(in the rows, 128 means zero)
Facts:
AJ γ:AU θ:975 σ:555
A θ:671 σ:325
Y γ:M,AR θ:671 σ:555
AH γ:O
AW γ:T
F γ:AA,M θ:671 σ:531
P θ:671 σ:669
G θ:975 σ:531
U θ:975 σ:669
T γ:S,O θ:671 σ:325
AU γ:O θ:671 σ:555
AV γ:V
AI θ:975 σ:325
O γ:H,J
AL θ:975 σ:669
Z γ:O θ:975 σ:555
L γ:AT
AT γ:O θ:975 σ:669
AS γ:X θ:975 σ:531
AP γ:AE
AG θ:975 σ:562
AD γ:AE θ:975 σ:562
J γ:H θ:671 σ:669
AC γ:AB
AK θ:671 σ:555
H θ:671 σ:555
W γ:AK
B θ:671 σ:562
N θ:671 σ:325
M γ:AR θ:975 σ:531
AN θ:671 σ:555
V γ:T
AO γ:AR θ:975 σ:555
I γ:Q
AE θ:671 σ:555
AQ θ:975 σ:555
AF γ:AT
S γ:H,AB θ:671 σ:562
D γ:AK θ:671 σ:555
AM γ:A,AH
R γ:M
AR θ:671 σ:531
K γ:AL,AW
X γ:E θ:671 σ:562

Known rows:
N: [122 127 124 162 122 155 134 115 110 122 112 135 103 132 129]
A: [122 134 118 147 103 153 145 137 130  97 132 140 114 150 124]
AI: [140 119 130 144 112 149 119 116  89 129 116 124 127 124 165]
AS: [149 105 125 160 115 208  80 123 139 126 122  64 145 104 174]
H: [140 144 146  92 139 124 129 148 132 120 172 192  92 156  88]
AU: [136 149 151 115 115  98 142 144 138 104 154 176 134 164  72]
AO: [148 162 147 117 121  16 112  72  82 133 101 128 139  96 115]
B: [146 138 105 173 157 119 129 152 125 126 137 131 115 130 142]
AD: [169 120 121 176 151 123 131 154 106 134 123 111 167 128 176]
AL: [165 106 136  87 130 164  84 118 132 134 180 121 109 117 128]
P: [130 118 136 151 135 159  99  95 150 122 147 124 126 113  98]
J: [131 125 129 109 110 148 113 139 173  99 172 134 122 148  85]
L: [ 98 119 125 119 102 107 160 140 149 119 117 120 165 153 123]
E: [125 109 138 136 164 186 143 121 119 168 120 124 119 118 150]
O: [107 127 115  75 112 130 155 167 152 123 151 128 127 160 125]
AP: [106 110 143 156 148 157 154 118 124 153  99 115 156 126 139]

Rows:
[150 106 146 127 126 149  98 103 128 126 139 108 143 105 125] -> U
[136 139  90 122  95  97  57  97 131 118 101  57 100  65 159] -> M
[127 119 117  72 143 162 133 146 133 154 152 140  86 134 141] -> AB
[130 136 169 171 149 126 136 107 110 131 109 168 147 134  92] -> D
[132 142 156 151 141 113 128 113 109 132 124 168 124 128  89] -> AN
[160 125 165 125 140 106 125 113  88 134 127 149 144 125 125] -> AQ
[144 130 116 188 177 148 127 153 124 135 128 135 124 127 147] -> X
[118 173 134 147 124  14 126  67 104 117  91 146 121  99  85] -> Y
[114 158  87 144 115 109  63  99 154 114 105  78  68  72 136] -> AR
[108 144 111 118 135  77 120  89 118 153  92 112  97  89 134] -> AA
[136 127 110 111 109 155 136 154 133  99 156 159  82 159 126] -> T
[101 154  89 168  94  97  79  97 157  97 101  67 110  81 128] -> F

